Below is a small trained network, with its code and all its weights. Each question gives an input and a target symbol and asks what happens when units are switched off, that is, made to give their printed mean instead of their output.

import numpy as np


def w(rows, s, z=0):
    codes = np.array(rows[::2]) - 128.0
    scale = np.full(codes.shape[1], s)
    scale[-1] = z or s
    return codes * scale


def f(y):
    return np.maximum(y, 0)


def softmax(a):
    e = np.exp(a - a.max(-1, keepdims=True))
    return e / e.sum(-1, keepdims=True)


def log_softmax(a):
    a = a - a.max(-1, keepdims=True)
    return a - np.log(np.exp(a).sum(-1, keepdims=True))


def net(x, mask):
    ids = ['αβδεζηθλμπστφψω'.index(c) for c in x.split()]
    T = len(ids)
    res = E[ids] + P[:T]
    r = res
    for j in range(3):
        rows = slice(2 * j, 2 * j + 2)
        q, k, v = (r @ M[0][rows].T for M in (Q, K, V))
        z = softmax(np.where(np.tri(T) > 0, q @ k.T / 2**0.5, -1e9)) @ v
        o = O[0][rows]
        res = res + np.where(mask[j], z, o[:, -1]) @ o[:, :-1]
    y = f(res @ A[0][:, :-1].T + A[0][:, -1])
    res = res + np.where(mask[3:11], y, B[0][:, -1]) @ B[0][:, :-1]
    return log_softmax(res[-1] @ U[:, :-1].T + U[:, -1])


Q, K, V, O, A, B = {}, {}, {}, {}, {}, {}
E = w([
[136,105,101,133],'α',
[82,110,59,119],'β',
[144,115,148,161],'δ',
[117,113,92,149],'ε',
[150,83,135,209],'ζ',
[108,113,97,143],'η',
[79,86,175,172],'θ',
[85,103,91,133],'λ',
[130,102,105,180],'μ',
[106,102,48,114],'π',
[147,82,251,160],'σ',
[167,118,107,166],'τ',
[125,129,198,157],'φ',
[121,107,220,101],'ψ',
[90,136,159,95],'ω',
],0.022)
P = w([
[42,193,71,212],'0',
[197,82,32,109],'1',
[58,22,106,150],'2',
[77,237,119,185],'3',
[222,110,62,88],'4',
[63,50,134,117],'5',
[88,239,152,134],'6',
[238,137,82,72],'7',
[65,76,159,94],'8',
[106,253,200,89],'9',
[246,140,47,87],'10',
],0.012)
Q[0] = w([
[109,90,142,5],'head 1',
[180,130,88,13],'head 1',
[103,112,139,168],'head 2',
[103,91,77,124],'head 2',
[120,143,117,148],'head 3',
[79,169,126,174],'head 3',
],0.014)
K[0] = w([
[246,174,83,58],'head 1',
[250,254,194,74],'head 1',
[167,202,65,200],'head 2',
[86,64,39,154],'head 2',
[166,132,90,126],'head 3',
[180,70,5,214],'head 3',
],0.0092)
V[0] = w([
[221,64,109,13],'head 1',
[193,144,110,155],'head 1',
[53,65,164,75],'head 2',
[142,144,49,144],'head 2',
[181,153,50,237],'head 3',
[41,253,73,139],'head 3',
],0.0069)
O[0] = w([
[119,83,12,208,50],'head 1',
[194,132,110,169,108],'head 1',
[152,122,2,183,142],'head 2',
[236,152,217,72,240],'head 2',
[187,216,23,254,253],'head 3',
[69,111,66,200,165],'head 3',
],0.0049,0.0035)
A[0] = w([
[202,182,126,139,115],'neuron 1',
[103,142,142,97,96],'neuron 2',
[247,69,93,74,143],'neuron 3',
[116,135,162,126,178],'neuron 4',
[243,130,104,100,2],'neuron 5',
[110,177,41,79,129],'neuron 6',
[172,124,132,103,70],'neuron 7',
[138,204,92,169,124],'neuron 8',
],0.014,0.0084)
B[0] = w([
[115,192,85,168,178],'neuron 1',
[159,110,124,192,133],'neuron 2',
[95,68,157,74,252],'neuron 3',
[132,152,132,172,167],'neuron 4',
[109,149,171,248,174],'neuron 5',
[161,169,163,206,218],'neuron 6',
[85,137,138,103,141],'neuron 7',
[81,45,204,86,212],'neuron 8',
],0.013,0.011)
U = w([
[52,66,130,56,108],'α',
[126,183,92,191,154],'β',
[216,142,163,128,229],'δ',
[97,112,114,129,127],'ε',
[208,59,154,185,76],'ζ',
[92,119,101,127,139],'η',
[22,144,180,157,111],'θ',
[5,114,72,124,86],'λ',
[165,122,128,135,159],'μ',
[117,84,84,153,142],'π',
[182,109,206,150,8],'σ',
[175,98,125,83,244],'τ',
[120,183,168,153,159],'φ',
[118,93,194,102,54],'ψ',
[68,108,113,120,135],'ω',
],0.013,0.012)

Each question gives the input, a string of symbols that net reads in full, and the target symbol t.
The units are the heads (2 rows each of Q, K, V and O) and the neurons (one row each of A and B). Each row of codes is followed by its name. A weight is (code - 128) times the scale printed after its matrix; where a second scale follows, it is the last column's (O, A, B and U).
mask holds one flag per unit, heads first, then neurons. A switched-off unit (its flag False) gives its mean, the last column of its rows in O or B, instead of its output. The means were averaged over made-up inputs and are rounded, as every weight is.
A unit's drop is (log p(t) with every unit on - log p(t) with that unit switched off) / (log p(t) with every unit on - log p(t) with every unit switched off).
The circuit of an input: a set's keep is (log p(t) with only the set's units on - log p(t) with every unit switched off) / (log p(t) with every unit on - log p(t) with every unit switched off). Starting from all 11 units, units are removed one at a time, each time the one whose removal leaves the highest keep (on an exact tie, the one counted first), for as long as the keep stays at least 0.8.
units of the circuit, in order: the units of the circuit, biggest drop first
top k neurons: the k neurons with the biggest drops, biggest first
heads that matter: for each layer, one digit per head in row order, 1 if its drop is at least 0.15 and else 0, layers parted by /
drop when u is switched off: that unit's drop, to one decimal
input ζ ψ σ δ π τ, target τ: units of the circuit, in order	(neuron 8; neuron 6; neuron 5; head 3)
input λ τ α ψ τ π ψ σ, target α: units of the circuit, in order	(head 3; neuron 6; head 2)
input ζ β π π π ψ τ δ, target α: units of the circuit, in order	(head 3; neuron 3)
input θ τ ζ ζ ω τ μ ψ σ σ, target φ: heads that matter	000
input η μ σ β π τ τ δ, target θ: units of the circuit, in order	(neuron 5; neuron 3; neuron 1)
input α ζ τ ζ β η τ ζ τ β, target φ: units of the circuit, in order	(neuron 6; head 3)
input μ η ζ ζ π β, target β: units of the circuit, in order	(neuron 3; neuron 8)
input η π ε β τ ψ ψ μ, target α: units of the circuit, in order	(head 3; neuron 3)
input η η ψ ε η, target α: heads that matter	001
input π β β μ ε ε π π, target ζ: heads that matter	100
input θ π ε ε τ τ π, target φ: top 3 neurons	(neuron 6; neuron 3; neuron 8)
input β τ ψ ω θ π β δ α, target α: units of the circuit, in order	(neuron 6)
input λ α ε π τ, target θ: top 4 neurons	(neuron 5; neuron 3; neuron 1; neuron 8)
input θ τ δ δ π, target ζ: top 3 neurons	(neuron 6; neuron 5; neuron 3)
input π α δ τ δ, target θ: top 3 neurons	(neuron 5; neuron 3; neuron 1)
input τ μ ψ ζ α, target α: units of the circuit, in order	(neuron 3)
input θ ω π, target π: top 2 neurons	(neuron 8; neuron 6)
input ψ ω ζ ψ ζ, target α: units of the circuit, in order	(neuron 3; neuron 6)
input π λ π τ ε, target θ: top 2 neurons	(neuron 5; neuron 3)
input ζ β ψ μ β, target α: units of the circuit, in order	(neuron 3)
input ψ α ψ τ η, target α: units of the circuit, in order	(head 3; neuron 3)
input η ε α λ σ, target ψ: drop when neuron 3 is switched off	0.8
input α ζ ψ τ π, target α: drop when head 3 is switched off	1.7
input β β φ ψ ψ π ψ δ, target α: drop when head 3 is switched off	0.5
